Here are made-up things, facts about them, and rows of numbers that follow some of those facts. Name the thing behind each unnamed row.

Named rows:
z_996: -2.4  -17.7  -14.2  -0.8  -21.8  -5.7  3.8  20.4  -12.6  -14.5  2.0  -4.9  9.8  16.9  14.3  -13.7  -3.2  -1.9  4.7  15.0  -8.0  4.3  -35.6  1.8  -5.8  -18.9
z_889: 2.3  -21.5  -10.3  -13.1  -1.3  -11.4  -14.2  26.7  2.0  11.8  -5.5  10.5  -1.6  -22.6  2.7  -4.5  -17.2  -0.3  2.3  -5.5  12.8  -27.6  2.5  2.6  -24.8  7.8
z_199: -12.8  -5.5  -7.2  23.6  10.5  0.9  22.6  -4.4  -0.2  15.0  -13.4  -1.2  2.4  -6.5  -0.5  -3.1  8.9  -6.4  -8.1  -20.8  9.1  8.1  16.4  27.0  -2.1  -9.4
z_316: 13.5  -0.8  -7.9  -24.6  1.7  -19.4  -9.6  -0.7  8.7  3.7  -6.3  -1.3  -4.0  -6.8  -0.3  2.0  -29.1  3.9  -3.6  -20.9  -2.3  -0.1  2.0  4.4  -0.9  -3.7
z_777: -16.7  -11.1  3.1  -9.2  -7.2  13.4  -5.6  -7.1  -13.1  6.7  21.4  -4.3  2.3  -14.6  -2.9  5.9  -4.5  11.6  -1.6  38.7  -19.2  12.8  -13.8  -9.7  14.1  -3.1
z_698: 11.7  -0.2  -4.9  -7.2  -1.7  -13.4  -1.1  -1.0  4.5  -2.4  -7.2  0.3  -2.2  4.8  3.5  -1.0  -14.6  -1.5  -1.4  -13.7  0.3  -5.3  -2.5  2.7  -2.9  -7.2
z_428: -11.9  14.1  2.0  -12.6  1.8  5.7  -12.2  -9.1  1.2  -0.9  -1.6  -7.9  6.9  -4.0  -0.3  6.7  11.4  4.9  3.5  26.7  -13.3  8.7  7.3  -12.0  7.8  13.3
z_277: 1.5  3.2  18.4  -1.8  -9.1  25.4  -12.0  -19.0  2.0  0.6  25.4  3.6  -1.9  -15.9  1.3  5.7  -5.7  7.1  7.1  2.9  -14.0  2.8  14.2  -10.2  19.2  -3.0
z_116: -4.4  9.7  9.3  -3.4  -3.6  9.6  -10.4  -17.1  5.2  -2.7  5.2  -4.1  1.0  -2.9  0.5  6.4  1.9  3.6  3.4  8.0  -12.8  3.8  5.9  -7.3  11.3  2.3
z_614: 24.0  1.4  -6.9  -8.2  -2.0  -4.5  15.0  20.1  -7.2  -7.0  5.5  8.8  -2.5  4.3  -4.2  -12.0  -1.0  -3.1  3.1  -13.9  28.7  6.5  17.2  -7.7  -17.4  15.0
z_155: -5.5  4.4  25.2  8.6  -25.8  25.9  -7.2  -56.6  8.6  -6.0  18.9  -0.6  -0.5  -6.3  -8.5  18.7  3.1  2.5  5.4  18.5  -2.3  1.2  16.3  -18.9  2.8  -0.6
z_811: -2.3  8.3  7.1  -2.3  -9.7  6.3  -5.9  -23.9  4.5  -4.2  0.8  -3.8  2.5  0.8  0.8  7.4  3.1  0.7  3.1  11.8  -6.7  1.6  6.5  -10.3  1.8  3.0
z_77: -3.5  -4.3  -5.7  10.4  6.3  -2.6  11.2  2.3  0.4  7.6  -7.4  0.8  -1.1  -1.3  0.4  -2.5  0.7  -3.0  -4.1  -14.6  5.4  1.9  4.5  15.1  -1.9  -6.1
z_932: 11.5  -7.6  -10.7  -8.4  -13.0  4.2  1.2  47.8  -12.1  -18.4  13.3  5.6  6.8  7.0  8.1  -23.0  3.3  -0.4  11.8  -9.0  11.8  8.3  -7.9  -1.3  -11.0  6.5
z_731: -10.6  -1.9  -8.6  23.0  6.2  -1.2  26.3  -11.7  2.1  13.2  -19.6  -1.9  3.6  -0.5  2.1  -3.4  7.0  -9.5  -7.3  -23.4  9.6  6.4  18.6  27.0  -4.2  -14.0
z_772: 16.1  2.1  -7.4  -21.9  -0.2  -21.2  -7.2  -7.9  11.3  1.4  -11.2  -1.3  -3.5  -1.3  2.4  2.5  -30.1  1.9  -4.0  -21.4  -2.8  -1.5  3.3  3.6  -3.6  -8.2
z_523: 5.6  -4.9  -7.4  1.5  -13.4  -6.2  -1.6  15.6  -0.4  -16.0  -6.5  -2.5  5.8  18.3  10.4  -10.6  1.5  -5.6  5.3  -6.6  2.4  -2.7  -18.0  2.9  -9.3  -7.8
z_761: -21.3  -28.2  7.7  -2.6  -22.8  24.2  2.2  -21.7  -23.6  9.8  36.5  -4.0  1.8  -20.3  -3.3  8.0  -12.8  13.9  -2.9  57.9  -25.9  16.6  -24.1  -13.4  18.2  -17.5

Some facts about the things:
[z_111, z_253, z_658, z_799, z_993] Σ z_996
[z_113, z_116, z_777] Σ z_884
[z_114, z_316, z_338, z_772] Σ z_208
[z_141, z_626, z_663] Σ z_33
[z_144, z_587, z_738, z_78, z_842] Σ z_339
[z_155] Σ z_563
[z_168, z_467, z_494, z_742] Σ z_7
[z_183, z_199, z_272, z_602, z_731, z_965] Σ z_717
[z_192, z_426, z_528] Σ z_438
[z_201, z_889] Σ z_614
[z_208, z_385, z_460, z_907] Σ z_121
[z_24, z_671, z_694, z_717, z_77] Σ z_510
[z_277, z_33, z_375, z_402, z_507, z_563, z_761] Σ z_414
[z_302, z_698, z_990] Σ z_188
[z_328, z_435, z_838, z_92] Σ z_990
[z_339, z_428, z_786, z_851] Σ z_957
[z_406, z_450, z_523, z_996] Σ z_670
[z_414, z_743, z_755, z_867, z_884, z_957] Σ z_736
[z_438, z_578, z_7, z_79] Σ z_235
[z_439, z_440, z_86] Σ z_272
[z_518, z_811] Σ z_743
[z_680] Σ z_851
[z_932] Σ z_523
z_111 Λ: z_884
z_114 Λ: z_121
z_141 Λ: z_563
z_144 Λ: z_671
z_183 Λ: z_116
z_192 Λ: z_957
z_199 Λ: z_86
z_24 Λ: z_302
z_253 Λ: z_761
z_277 Λ: z_884
z_316 Λ: z_626
z_328 Λ: z_435
z_338 Λ: z_614
z_375 Λ: z_510
z_402 Λ: z_438
z_406 Λ: z_121
z_426 Λ: z_339
z_428 Λ: z_201
z_439 Λ: z_188
z_467 Λ: z_339
z_518 Λ: z_867
z_578 Λ: z_272
z_587 Λ: z_302
z_602 Λ: z_996
z_658 Λ: z_272
z_671 Λ: z_614
z_680 Λ: z_965
z_738 Λ: z_116
z_742 Λ: z_851
z_761 Λ: z_996
z_77 Λ: z_385
z_777 Λ: z_761
z_838 Λ: z_851
z_842 Λ: z_867
z_867 Λ: z_614
z_889 Λ: z_339
z_907 Λ: z_670
z_932 Λ: z_671
z_993 Λ: z_494

Name these rows:
No name comes twice in this set of rows, the named rows included.
15.9  1.6  -4.2  -27.2  8.3  -13.6  -15.3  12.0  6.5  6.5  1.3  1.0  -4.9  -14.6  4.3  -1.3  -32.2  8.4  -2.2  -27.1  -11.3  1.4  5.4  5.7  11.9  -5.7 : z_114
-0.1  -1.3  -5.8  12.7  1.6  -4.5  13.9  -5.2  1.6  4.6  -14.4  -1.6  0.8  3.6  2.7  -3.2  0.7  -6.5  -4.7  -15.1  5.5  0.7  6.7  14.2  -2.7  -10.6 : z_694
-15.1  -4.3  -5.0  22.4  16.5  5.4  15.7  5.4  -0.1  17.8  -6.6  -0.1  -0.1  -12.9  -1.3  -3.3  8.0  -2.6  -7.5  -26.5  0.3  10.3  15.5  31.2  8.6  -8.7 : z_183
11.1  4.0  0.6  -12.4  1.0  13.4  12.1  24.7  -12.9  -6.5  28.6  10.6  -3.2  -12.5  -25.9  -4.2  17.7  5.3  4.0  2.9  41.2  24.0  31.2  -22.2  -21.5  48.0 : z_867
29.5  2.4  -11.3  -32.5  1.5  -12.8  5.5  22.6  -3.6  -0.2  9.7  8.8  -5.9  -13.4  -13.3  -6.5  -21.3  5.2  0.0  -25.5  28.8  14.2  28.5  -8.6  -17.8  22.8 : z_338
-21.2  -5.3  -1.2  15.3  16.8  -2.4  1.2  5.6  4.7  8.6  0.5  -3.9  -2.9  -4.8  -15.1  7.0  12.8  1.4  -11.3  -13.9  4.3  5.7  -12.5  20.8  1.5  7.1 : z_24
-25.1  23.2  -1.1  -22.4  10.0  12.8  -17.0  2.1  -4.4  -1.9  6.8  -11.4  10.1  -11.7  -15.2  11.1  33.3  11.6  3.0  46.6  -6.6  25.2  16.5  -24.2  3.1  45.7 : z_842
-9.2  16.3  1.2  -11.0  -1.3  2.9  -10.2  -16.6  3.4  -4.0  -7.4  -9.0  7.4  2.0  3.3  6.2  10.7  2.8  5.0  24.0  -12.1  6.8  8.7  -13.0  5.5  9.5 : z_786
7.4  -1.7  -6.4  0.3  -10.0  -8.1  0.9  7.9  0.8  -12.1  -7.3  -1.7  3.9  16.6  7.6  -8.4  -1.5  -4.6  3.9  -7.5  1.7  -4.1  -14.1  3.0  -7.5  -8.5 : z_670
-20.9  -19.6  -12.7  18.9  2.6  4.1  29.2  -2.8  -15.1  22.0  -4.3  -3.6  4.1  -11.5  2.1  -5.8  -0.6  -1.9  -10.4  4.2  -3.0  14.2  0.8  25.9  5.5  -22.4 : z_602
-13.1  -27.6  -15.4  -2.9  -22.8  1.3  -1.4  42.0  -19.7  -15.0  15.0  -4.5  11.3  9.5  11.9  -18.8  2.1  4.1  6.6  22.8  -10.8  10.4  -46.9  4.3  -3.6  -12.9 : z_253
23.9  -0.3  -10.2  -5.2  7.6  8.9  31.7  40.7  -19.5  3.6  17.4  16.8  -2.6  -14.6  -11.0  -20.4  7.7  -1.2  3.7  -24.7  43.1  24.5  47.1  -2.2  -19.9  28.1 : z_671
-19.1  27.7  -0.4  -19.8  1.6  6.8  -17.1  -19.2  1.8  -2.7  -11.1  -15.8  14.6  -1.2  4.0  9.1  21.5  6.1  6.4  43.9  -21.6  13.1  16.4  -20.5  10.1  19.5 : z_78
-12.7  4.0  -7.7  -24.3  -3.7  -1.8  -22.1  -1.6  3.8  7.5  -14.4  -4.0  9.7  -19.2  5.5  4.8  2.6  3.6  7.7  30.2  -5.1  -12.9  18.5  -16.2  -14.0  18.9 : z_339

The same things again, as new rows of numbers:
Named rows:
z_671: -29.6  3.4  9.6  10.3  17.7  19.3  -30.9  -12.4  33.6  33.5  1.1  -19.9  -0.6
z_510: -5.7  23.4  -5.1  5.2  -8.4  2.8  -7.3  14.4  4.6  -9.2  3.8  -15.7  3.7
z_884: 23.5  7.2  -18.4  29.5  -11.1  -14.0  7.6  25.6  16.7  8.8  -12.6  0.4  -8.3
z_116: 24.8  0.4  -19.0  29.2  -11.1  -17.4  10.6  24.7  19.0  9.5  -10.7  4.0  -6.9
z_736: 8.1  -9.9  -2.0  3.4  -0.3  -7.0  4.2  5.2  0.0  -3.2  3.9  4.2  1.8
z_867: -11.6  -29.2  10.4  23.3  31.2  3.1  -21.0  -6.6  34.7  33.5  3.2  -3.4  -6.0
z_907: -4.8  -6.7  3.9  -1.8  -21.9  2.0  -2.5  -12.9  -15.7  0.6  4.8  -7.6  -14.7
z_208: -9.3  -7.5  6.7  8.8  -21.9  -1.6  -5.8  -1.4  -13.3  -4.9  2.7  -17.3  -24.0
z_761: -16.0  -14.8  47.1  -3.3  22.1  -21.8  33.1  45.4  5.7  -1.7  -31.9  29.3  3.4
z_235: 6.6  15.9  3.9  -4.8  2.2  2.9  -10.6  -9.3  -2.3  -14.8  -8.1  2.8  -13.7
z_7: 10.5  23.3  4.0  -4.4  6.1  5.8  -12.4  -15.0  -0.6  -22.5  -16.0  5.2  -20.0
z_889: 4.2  8.3  -13.1  -40.9  24.7  36.8  24.8  -1.4  -24.9  11.6  21.8  -22.0  -29.7
z_402: 25.9  -21.6  13.4  -9.6  2.6  -16.8  20.2  -5.1  5.8  5.8  0.7  2.2  16.7
z_33: 25.0  -17.7  20.5  -0.1  8.9  -19.8  20.3  6.6  13.4  2.7  0.4  -5.0  14.5
z_602: -60.3  33.7  24.4  -42.8  -10.9  6.2  18.2  19.6  -5.6  8.7  -32.1  17.4  21.1
z_731: -23.1  34.8  -8.9  -15.0  -15.6  8.9  -0.3  0.2  8.0  2.2  0.9  -23.4  20.6
z_786: 2.6  -22.2  -28.3  15.7  9.2  -15.9  12.0  -3.3  3.9  -1.9  2.1  15.8  6.6
z_428: 4.3  -26.6  -25.9  4.9  6.3  -12.4  16.1  -14.3  -1.3  1.3  1.3  21.4  8.6

Name these rows:
No name comes twice in this set of rows, the named rows included.
-29.8  45.2  -15.3  -35.7  -23.9  8.1  5.6  -11.7  7.1  8.0  1.8  -25.9  38.4 : z_439
11.8  -27.6  -57.0  17.2  -7.2  -17.0  26.6  -12.0  4.4  18.7  -11.9  43.7  5.7 : z_738
-23.2  31.6  -8.9  -26.6  -22.1  8.5  2.3  -10.3  2.8  4.1  -1.2  -17.5  28.0 : z_199
-27.0  -20.3  29.5  -17.0  11.5  -13.8  30.4  22.3  -10.7  3.9  -31.1  44.0  4.7 : z_777
-10.6  -34.5  -17.0  25.6  29.0  -23.0  -1.9  6.0  2.4  -47.4  28.2  0.8  20.5 : z_851
-17.7  -24.4  22.9  -11.3  -8.2  -5.2  -11.6  -26.8  -30.8  -31.4  22.5  -18.4  1.3 : z_838
-5.0  -38.0  15.0  4.6  29.0  3.1  -11.3  -27.1  26.6  41.7  0.1  6.8  3.2 : z_518
-25.7  14.2  37.9  9.8  9.4  15.2  -9.1  68.7  -18.9  -5.9  -18.7  42.5  -3.3 : z_996
10.7  27.4  -2.7  6.9  7.0  2.1  -14.7  -2.5  5.8  -26.5  -13.5  1.7  -21.6 : z_438
-20.1  -8.2  12.8  36.6  27.3  14.2  -37.7  6.6  34.7  24.0  3.1  -20.4  -20.7 : z_614

